Here is a tiny trained network, its code and every weight. The questions are about switching its units off for an input and a class, where a switched-off unit gives its printed mean instead of its output.

import numpy as np


def w(rows, s, z=0):
    codes = np.array(rows[::2]) - 128.0
    scale = np.full(codes.shape[1], s)
    scale[-1] = z or s
    return codes * scale


def norm(h):
    return h / np.sqrt((h * h).mean(-1, keepdims=True) + 1e-5)


def f(y):
    return np.maximum(y, 0)


def log_softmax(a):
    a = a - a.max(-1, keepdims=True)
    return a - np.log(np.exp(a).sum(-1, keepdims=True))


def net(x, mask):
    res = np.array(x, float).reshape(1, 8) / 4 @ E
    u = 0
    for l in range(4):
        y = f(norm(res) @ A[l][:, :-1].T + A[l][:, -1])
        res = res + np.where(mask[u : u + 7], y, B[l][:, -1]) @ B[l][:, :-1]
        u += 7
    return log_softmax(norm(res)[-1] @ U[:, :-1].T + U[:, -1])


A, B = {}, {}
E = w([
[131,128,125,128,126,130,126,127,128,126,133],'x0',
[231,174,35,176,50,211,175,68,157,73,134],'x1',
[121,190,175,186,149,121,53,5,114,125,110],'x2',
[128,129,126,130,129,126,129,129,130,130,126],'x3',
[118,99,167,115,126,172,128,96,241,157,153],'x4',
[154,123,131,113,93,141,142,100,76,253,215],'x5',
[127,129,128,130,129,126,129,127,128,127,124],'x6',
[42,212,102,79,65,190,72,163,133,132,127],'x7',
],0.0031)
A[0] = w([
[116,62,154,121,111,153,88,113,250,158,147,1],'L0N1',
[139,135,118,125,118,125,137,127,134,128,125,78],'L0N2',
[81,167,138,221,147,133,85,4,111,151,88,44],'L0N3',
[149,143,70,168,75,31,85,163,7,86,110,26],'L0N4',
[154,80,64,113,81,165,201,170,137,108,140,133],'L0N5',
[108,151,108,143,179,143,111,170,176,54,70,128],'L0N6',
[182,101,159,129,159,46,184,116,125,157,104,72],'L0N7',
],0.0034,0.0039)
B[0] = w([
[97,185,160,101,214,191,251,90,126,128,126,156],'L0N1',
[138,137,149,137,126,139,111,111,129,110,137,128],'L0N2',
[229,170,217,4,130,97,62,161,149,54,221,204],'L0N3',
[115,188,169,89,229,222,239,99,104,139,106,204],'L0N4',
[198,192,188,123,137,105,60,123,143,106,145,254],'L0N5',
[120,91,137,103,35,96,178,72,90,177,140,250],'L0N6',
[126,77,112,167,153,197,68,96,115,110,178,193],'L0N7',
],0.0038,0.0023)
A[1] = w([
[113,130,128,141,134,123,130,132,148,92,86,58],'L1N1',
[49,209,103,99,62,168,79,152,136,158,119,4],'L1N2',
[119,129,119,146,128,129,134,123,136,134,127,79],'L1N3',
[148,119,109,138,97,161,109,115,73,254,197,30],'L1N4',
[119,125,114,140,130,131,121,123,132,126,125,80],'L1N5',
[95,128,119,160,161,108,104,154,191,14,16,88],'L1N6',
[58,106,169,81,176,103,115,146,116,148,154,172],'L1N7',
],0.0047,0.0025)
B[1] = w([
[123,120,128,119,105,122,145,110,104,159,163,142],'L1N1',
[101,4,114,159,164,216,69,123,77,32,162,202],'L1N2',
[133,134,133,125,129,138,125,127,113,122,136,128],'L1N3',
[60,96,149,88,50,45,188,69,133,48,86,201],'L1N4',
[131,126,121,122,129,139,129,123,128,124,131,128],'L1N5',
[97,100,148,75,38,89,185,56,65,235,247,209],'L1N6',
[176,199,38,208,86,134,118,103,182,147,102,253],'L1N7',
],0.0044,0.0041)
A[2] = w([
[133,155,96,138,149,112,149,155,42,104,95,95],'L2N1',
[130,71,78,94,121,132,187,253,145,133,116,70],'L2N2',
[80,98,176,112,177,96,92,162,120,154,118,5],'L2N3',
[81,103,152,122,164,94,105,159,126,168,121,30],'L2N4',
[182,127,138,151,127,100,163,103,132,149,153,149],'L2N5',
[63,113,145,141,168,74,90,162,127,187,103,58],'L2N6',
[116,108,142,126,104,152,116,96,166,145,165,142],'L2N7',
],0.0055,0.0032)
B[2] = w([
[52,152,182,82,205,193,181,113,173,225,114,204],'L2N1',
[179,213,251,107,160,93,3,53,118,106,176,210],'L2N2',
[205,164,45,185,76,125,138,148,182,140,99,142],'L2N3',
[173,159,56,168,81,139,161,137,154,135,112,149],'L2N4',
[23,110,86,114,111,169,53,207,118,105,93,252],'L2N5',
[210,175,39,169,80,127,174,159,159,138,101,178],'L2N6',
[109,162,124,105,178,115,184,197,42,128,69,234],'L2N7',
],0.0041,0.0035)
A[3] = w([
[138,181,67,129,77,203,121,101,98,92,132,193],'L3N1',
[178,24,141,171,192,101,150,110,110,118,133,78],'L3N2',
[108,112,175,117,148,193,160,106,255,147,137,31],'L3N3',
[62,156,129,138,137,73,93,144,114,186,129,219],'L3N4',
[157,109,161,68,109,128,158,213,136,131,193,184],'L3N5',
[140,51,112,163,157,118,149,115,102,114,129,59],'L3N6',
[183,74,133,169,169,120,141,108,121,125,136,5],'L3N7',
],0.0051,0.0015)
B[3] = w([
[141,75,128,161,176,70,130,196,186,182,109,252],'L3N1',
[50,128,103,100,102,195,65,189,137,121,132,170],'L3N2',
[127,178,109,120,192,115,180,146,1,155,105,166],'L3N3',
[216,76,110,142,117,169,191,133,180,68,140,230],'L3N4',
[121,154,164,178,152,105,78,27,114,111,106,200],'L3N5',
[77,137,113,109,98,150,106,148,140,137,126,153],'L3N6',
[88,140,113,107,103,174,83,182,145,120,133,147],'L3N7',
],0.0049,0.0047)
U = w([
[251,138,31,225,102,112,156,174,227,152,92,254],'0',
[209,194,245,104,154,90,1,77,128,84,172,231],'1',
[18,55,85,129,129,218,31,208,119,93,129,53],'2',
[72,66,139,79,11,50,229,60,102,142,152,40],'3',
[99,196,149,100,253,176,237,132,60,171,90,44],'4',
],0.007,0.00069)

Each question gives the input, the list of numbers given to net, and the class t.
The units are the neurons (one row each of A and B). Each row of codes is followed by its name. A weight is (code - 128) times the scale printed after its matrix; where a second scale follows, it is the last column's (A, B and U).
mask holds one flag per neuron, layer by layer. A switched-off neuron (its flag False) gives its mean, the last column of its row in B, instead of its output. The means were averaged over made-up inputs and are rounded, as every weight is.
A unit's drop is (log p(t) with every unit on - log p(t) with that unit switched off) / (log p(t) with every unit on - log p(t) with every unit switched off).
The circuit of an input: a set's keep is (log p(t) with only the set's units on - log p(t) with every unit switched off) / (log p(t) with every unit on - log p(t) with every unit switched off). Starting from the 12 units with the biggest drops (on a tie, the unit counted first), units are removed one at a time, each time the one whose removal leaves the highest keep (on an exact tie, the one counted first), for as long as the keep stays at least 0.8.
units of the circuit, in order: the units of the circuit, biggest drop first
most important unit: the unit with the biggest drop
top k neurons: the k neurons with the biggest drops, biggest first
top k neurons in layer l: the k neurons of layer l with the biggest drops, biggest first
input [7,-2,-3,6,5,-4,4,1], class 4: most important unit	L0N1
input [-5,6,-8,-4,0,2,1,8], class 1: units of the circuit, in order	[L2N2, L1N7, L3N5]
input [5,-2,-6,-1,-7,-8,-8,6], class 3: top 3 neurons	[L1N6, L0N3, L0N6]
input [8,7,5,5,-8,2,-3,2], class 4: top 4 neurons	[L0N4, L2N1, L1N7, L3N4]
input [3,5,2,7,0,-7,3,3], class 3: top 2 neurons	[L1N6, L1N7]
input [-7,5,-4,5,7,-2,4,-7], class 2: top 2 neurons in layer 3	[L3N2, L3N7]
input [3,-4,6,8,-6,8,-5,4], class 3: top 2 neurons	[L1N4, L2N2]
input [-4,7,-1,2,-8,6,-3,4], class 4: units of the circuit, in order	[L0N4, L1N7]
input [2,-3,5,-1,7,7,-4,8], class 2: top 3 neurons in layer 2	[L2N1, L2N2, L2N7]
input [0,-3,-5,6,-4,5,5,2], class 1: top 2 neurons	[L2N2, L1N6]
input [1,5,-3,4,-4,6,-8,1], class 3: top 2 neurons	[L1N4, L1N7]
input [-1,-8,4,-5,-7,-7,-8,4], class 0: top 3 neurons	[L2N6, L3N4, L1N4]
input [2,-8,1,-3,-2,-8,0,-5], class 0: top 2 neurons in layer 1	[L1N4, L1N7]
input [1,-4,-2,-5,-1,7,2,-7], class 2: units of the circuit, in order	[L3N2, L1N6]
input [6,-1,-7,7,-5,3,-2,-8], class 2: most important unit	L3N2
input [5,3,1,8,-7,-6,4,4], class 4: units of the circuit, in order	[L0N4, L2N1]
input [-4,3,-8,-5,-1,-8,6,1], class 1: top 2 neurons in layer 1	[L1N4, L1N7]
input [-2,-2,5,7,-6,4,-5,7], class 2: top 2 neurons	[L1N2, L2N2]
input [-4,-2,-6,1,7,2,-2,-1], class 4: top 2 neurons in layer 1	[L1N7, L1N2]
input [-1,4,-4,-6,6,-3,6,2], class 4: top 2 neurons	[L3N3, L1N7]
